Here is a tiny trained network, its code and every weight. The questions are about switching its units off for an input and a class, where a switched-off unit gives its printed mean instead of its output.

import numpy as np


def w(rows, s, z=0):
    codes = np.array(rows[::2]) - 128.0
    scale = np.full(codes.shape[1], s)
    scale[-1] = z or s
    return codes * scale


def norm(h):
    return h / np.sqrt((h * h).mean(-1, keepdims=True) + 1e-5)


def f(y):
    return np.maximum(y, 0)


def log_softmax(a):
    a = a - a.max(-1, keepdims=True)
    return a - np.log(np.exp(a).sum(-1, keepdims=True))


def net(x, mask):
    res = np.array(x, float).reshape(1, 2) / 4 @ E
    u = 0
    for l in range(4):
        y = f(norm(res) @ A[l][:, :-1].T + A[l][:, -1])
        res = res + np.where(mask[u : u + 9], y, B[l][:, -1]) @ B[l][:, :-1]
        u += 9
    return log_softmax(norm(res)[-1] @ U[:, :-1].T + U[:, -1])


A, B = {}, {}
E = w([
[167,3,210,158,137,104,159,171,73],'x0',
[53,87,173,221,48,201,143,179,190],'x1',
],0.012)
A[0] = w([
[127,111,146,146,95,18,79,189,49,224],'0.n0',
[176,131,148,179,63,142,103,122,193,15],'0.n1',
[110,116,163,114,208,96,100,114,85,154],'0.n2',
[96,201,187,90,120,49,105,91,150,1],'0.n3',
[171,113,137,83,136,76,166,81,179,186],'0.n4',
[106,52,151,143,71,119,145,254,98,195],'0.n5',
[186,160,121,141,124,94,84,73,133,51],'0.n6',
[111,135,208,174,154,115,149,213,106,11],'0.n7',
[149,138,96,138,46,100,133,74,142,113],'0.n8',
],0.0081,0.00086)
B[0] = w([
[215,126,239,104,187,119,223,107,153,195],'0.n0',
[150,109,113,3,145,96,189,132,175,179],'0.n1',
[136,159,191,201,133,255,76,164,194,182],'0.n2',
[107,23,131,154,31,188,208,106,135,169],'0.n3',
[40,67,114,112,157,92,128,123,81,173],'0.n4',
[75,198,126,169,42,74,139,56,127,254],'0.n5',
[112,40,82,92,152,136,71,201,189,171],'0.n6',
[205,79,79,150,136,232,156,48,146,201],'0.n7',
[177,154,219,136,87,154,131,28,71,153],'0.n8',
],0.0064,0.0091)
A[1] = w([
[122,61,98,41,181,54,139,172,144,164],'1.n0',
[241,42,141,78,179,152,28,186,110,136],'1.n1',
[179,209,136,111,145,73,99,85,141,98],'1.n2',
[97,199,16,149,177,192,105,154,190,253],'1.n3',
[215,59,132,127,215,112,126,195,92,121],'1.n4',
[254,168,102,132,49,224,88,138,193,88],'1.n5',
[79,154,85,149,81,65,146,116,204,127],'1.n6',
[189,85,208,78,140,94,36,135,37,112],'1.n7',
[77,173,145,33,163,159,176,88,106,93],'1.n8',
],0.0059,0.0033)
B[1] = w([
[94,166,141,45,103,135,133,125,163,197],'1.n0',
[128,180,83,69,117,106,134,169,191,218],'1.n1',
[81,37,167,192,108,65,143,177,106,154],'1.n2',
[184,37,177,201,115,59,76,117,142,254],'1.n3',
[80,180,3,183,157,138,175,197,135,213],'1.n4',
[103,150,68,163,209,190,96,181,90,195],'1.n5',
[73,88,61,142,140,111,186,192,63,218],'1.n6',
[57,195,67,202,176,120,87,152,153,198],'1.n7',
[152,83,87,144,143,176,67,167,66,182],'1.n8',
],0.0074,0.0057)
A[2] = w([
[127,82,194,22,139,146,52,63,125,133],'2.n0',
[215,37,2,93,127,104,104,152,50,128],'2.n1',
[53,164,104,112,88,126,76,105,131,161],'2.n2',
[69,113,217,187,114,112,237,75,100,178],'2.n3',
[72,241,225,124,86,198,211,171,102,136],'2.n4',
[120,148,73,144,197,171,27,110,142,158],'2.n5',
[65,104,113,128,64,176,133,98,196,66],'2.n6',
[89,166,135,123,58,198,149,119,97,250],'2.n7',
[145,88,149,158,92,156,172,23,80,152],'2.n8',
],0.0069,0.0018)
B[2] = w([
[198,130,147,82,1,73,141,19,102,149],'2.n0',
[69,143,110,123,116,119,165,140,178,209],'2.n1',
[139,89,179,72,89,167,149,185,92,173],'2.n2',
[147,103,128,131,149,77,183,145,137,255],'2.n3',
[145,145,68,91,92,87,157,141,111,180],'2.n4',
[121,175,184,141,136,151,123,126,113,206],'2.n5',
[94,138,143,69,164,135,137,151,134,216],'2.n6',
[111,103,84,125,166,81,74,95,72,194],'2.n7',
[197,153,92,139,172,151,83,151,108,209],'2.n8',
],0.0088,0.0082)
A[3] = w([
[200,190,77,128,72,126,72,15,169,123],'3.n0',
[236,158,171,225,132,80,174,132,105,99],'3.n1',
[43,133,113,200,148,139,166,152,94,174],'3.n2',
[80,149,193,130,141,102,181,155,207,113],'3.n3',
[126,80,124,47,35,93,153,38,45,157],'3.n4',
[202,214,112,92,218,159,106,153,114,182],'3.n5',
[111,117,220,219,87,130,168,136,159,250],'3.n6',
[37,149,161,92,112,211,2,184,111,136],'3.n7',
[113,176,100,122,163,207,33,158,165,94],'3.n8',
],0.0079,0.0026)
B[3] = w([
[46,67,166,83,1,127,96,43,83,158],'3.n0',
[195,41,187,221,56,48,24,18,35,234],'3.n1',
[167,153,178,163,108,211,63,166,144,254],'3.n2',
[147,54,47,68,158,84,131,73,135,180],'3.n3',
[108,154,199,89,99,141,52,82,165,213],'3.n4',
[61,143,122,73,83,136,201,162,187,195],'3.n5',
[168,178,94,42,207,115,81,98,43,224],'3.n6',
[175,178,174,153,129,100,187,55,68,230],'3.n7',
[157,169,245,206,215,100,112,147,182,200],'3.n8',
],0.0077,0.0075)
U = w([
[182,171,74,80,179,180,75,75,117,85],'0',
[249,57,133,184,106,65,123,71,47,146],'1',
[80,169,168,37,15,99,50,42,163,143],'2',
[104,217,95,67,219,80,185,212,241,135],'3',
[61,107,58,133,49,175,145,238,97,135],'4',
[120,244,254,204,145,189,83,144,109,147],'5',
[170,147,90,133,117,149,87,110,197,10],'6',
],0.014)

Each question gives the input, the list of numbers given to net, and the class t.
The units are the neurons (one row each of A and B). Each row of codes is followed by its name. A weight is (code - 128) times the scale printed after its matrix; where a second scale follows, it is the last column's (A, B and U).
mask holds one flag per neuron, layer by layer. A switched-off neuron (its flag False) gives its mean, the last column of its row in B, instead of its output. The means were averaged over made-up inputs and are rounded, as every weight is.
A unit's drop is (log p(t) with every unit on - log p(t) with that unit switched off) / (log p(t) with every unit on - log p(t) with every unit switched off).
most important unit: the unit with the biggest drop
top k neurons: the k neurons with the biggest drops, biggest first
top k neurons in layer l: the k neurons of layer l with the biggest drops, biggest first
drop of u: that unit's drop, to one decimal
input [-6,-2], class 5: most important unit	2.n3
input [-2,-4], class 2: top 2 neurons in layer 0	0.n0, 0.n3
input [0,0], class 0: top 2 neurons	0.n6, 0.n5
input [-1,-2], class 2: top 3 neurons	0.n4, 0.n0, 0.n3
input [3,8], class 4: top 2 neurons	0.n0, 1.n3
input [-1,-3], class 3: top 2 neurons	0.n5, 0.n6
input [-1,0], class 5: top 3 neurons in layer 0	0.n4, 0.n0, 0.n5
input [-5,8], class 4: top 3 neurons in layer 0	0.n2, 0.n1, 0.n7
input [-4,6], class 4: top 4 neurons	0.n2, 0.n7, 1.n6, 0.n1
input [-2,-7], class 3: top 2 neurons	0.n5, 1.n4
input [3,7], class 1: top 4 neurons in layer 1	1.n1, 1.n4, 1.n0, 1.n7
input [2,5], class 4: top 2 neurons in layer 3	3.n1, 3.n7
input [-3,-1], class 5: top 2 neurons in layer 0	0.n1, 0.n8
input [-3,2], class 5: most important unit	0.n5
input [-1,2], class 4: top 2 neurons	0.n2, 1.n6
input [-8,1], class 5: drop of 2.n7	0.0
input [1,7], class 4: drop of 3.n1	0.4
input [-1,4], class 4: drop of 0.n0	0.1
input [-4,8], class 4: drop of 1.n6	0.2
input [-2,4], class 4: top neuron	1.n6
